Below are the code and all the weights of a small trained network. Each question names an input and a class and asks about switching units off, where a switched-off unit gives its printed mean instead of its output.

import numpy as np


def w(rows, s, z=0):
    codes = np.array(rows[::2]) - 128.0
    scale = np.full(codes.shape[1], s)
    scale[-1] = z or s
    return codes * scale


def f(y):
    return np.maximum(y, 0)


def log_softmax(a):
    a = a - a.max(-1, keepdims=True)
    return a - np.log(np.exp(a).sum(-1, keepdims=True))


def net(x, mask):
    res = np.array(x, float).reshape(1, 3) / 4 @ E
    y = f(res @ A[0][:, :-1].T + A[0][:, -1])
    res = res + np.where(mask, y, B[0][:, -1]) @ B[0][:, :-1]
    return log_softmax(res[-1] @ U[:, :-1].T + U[:, -1])


A, B = {}, {}
E = w([
[205,158,189],'x0',
[64,252,185],'x1',
[118,80,237],'x2',
],0.015)
A[0] = w([
[129,233,33,157],'neuron 0',
[191,158,131,145],'neuron 1',
[70,151,190,189],'neuron 2',
[87,84,30,168],'neuron 3',
[132,212,77,223],'neuron 4',
[68,96,126,110],'neuron 5',
[240,158,127,166],'neuron 6',
[101,198,30,109],'neuron 7',
[5,183,154,118],'neuron 8',
[155,77,35,254],'neuron 9',
[245,116,138,197],'neuron 10',
[216,86,146,107],'neuron 11',
[43,185,139,137],'neuron 12',
[119,95,126,141],'neuron 13',
[208,90,137,185],'neuron 14',
[174,146,189,179],'neuron 15',
],0.014,0.0078)
B[0] = w([
[252,75,125,220],'neuron 0',
[168,192,99,163],'neuron 1',
[103,183,193,198],'neuron 2',
[76,76,139,228],'neuron 3',
[251,111,127,206],'neuron 4',
[141,124,135,156],'neuron 5',
[131,180,71,189],'neuron 6',
[173,95,151,206],'neuron 7',
[197,148,239,210],'neuron 8',
[121,54,100,251],'neuron 9',
[114,154,80,207],'neuron 10',
[183,129,86,188],'neuron 11',
[213,161,211,197],'neuron 12',
[120,106,105,155],'neuron 13',
[134,109,73,199],'neuron 14',
[55,212,115,191],'neuron 15',
],0.012,0.02)
U = w([
[182,241,42,129],'0',
[10,97,75,39],'1',
[57,196,194,218],'2',
[115,156,149,36],'3',
[218,62,140,1],'4',
[123,93,94,228],'5',
[195,147,249,161],'6',
],0.011,0.0078)

Each question gives the input, the list of numbers given to net, and the class t.
The units are the neurons (one row each of A and B). Each row of codes is followed by its name. A weight is (code - 128) times the scale printed after its matrix; where a second scale follows, it is the last column's (A, B and U).
mask holds one flag per neuron, in row order. A switched-off neuron (its flag False) gives its mean, the last column of its row in B, instead of its output. The means were averaged over made-up inputs and are rounded, as every weight is.
A unit's drop is (log p(t) with every unit on - log p(t) with that unit switched off) / (log p(t) with every unit on - log p(t) with every unit switched off).
The circuit of an input: a set's keep is (log p(t) with only the set's units on - log p(t) with every unit switched off) / (log p(t) with every unit on - log p(t) with every unit switched off). Starting from the 12 units with the biggest drops (on a tie, the unit counted first), units are removed one at a time, each time the one whose removal leaves the highest keep (on an exact tie, the one counted first), for as long as the keep stays at least 0.8.
circuit, biggest first: the units of the circuit, biggest drop first
top k neurons: the k neurons with the biggest drops, biggest first
drop when u is switched off: that unit's drop, to one decimal
input [-3,-3,4], class 5: circuit, biggest first : (neuron 0; neuron 8)
input [6,5,-8], class 4: circuit, biggest first : (neuron 0)
input [0,1,4], class 2: circuit, biggest first : (neuron 0; neuron 4; neuron 7)
input [-2,-1,8], class 2: circuit, biggest first : (neuron 0; neuron 4; neuron 12)
input [-7,4,-4], class 6: top 2 neurons : (neuron 8; neuron 12)
input [8,6,-3], class 0: top 3 neurons : (neuron 6; neuron 15; neuron 1)
input [4,-8,-6], class 0: top 2 neurons : (neuron 6; neuron 10)
input [0,-3,0], class 5: drop when neuron 15 is switched off : 0.1
input [-7,8,-1], class 6: drop when neuron 3 is switched off : 0.0
input [-2,-1,5], class 2: top 2 neurons : (neuron 0; neuron 4)
input [-1,-5,4], class 5: drop when neuron 0 is switched off : 0.2
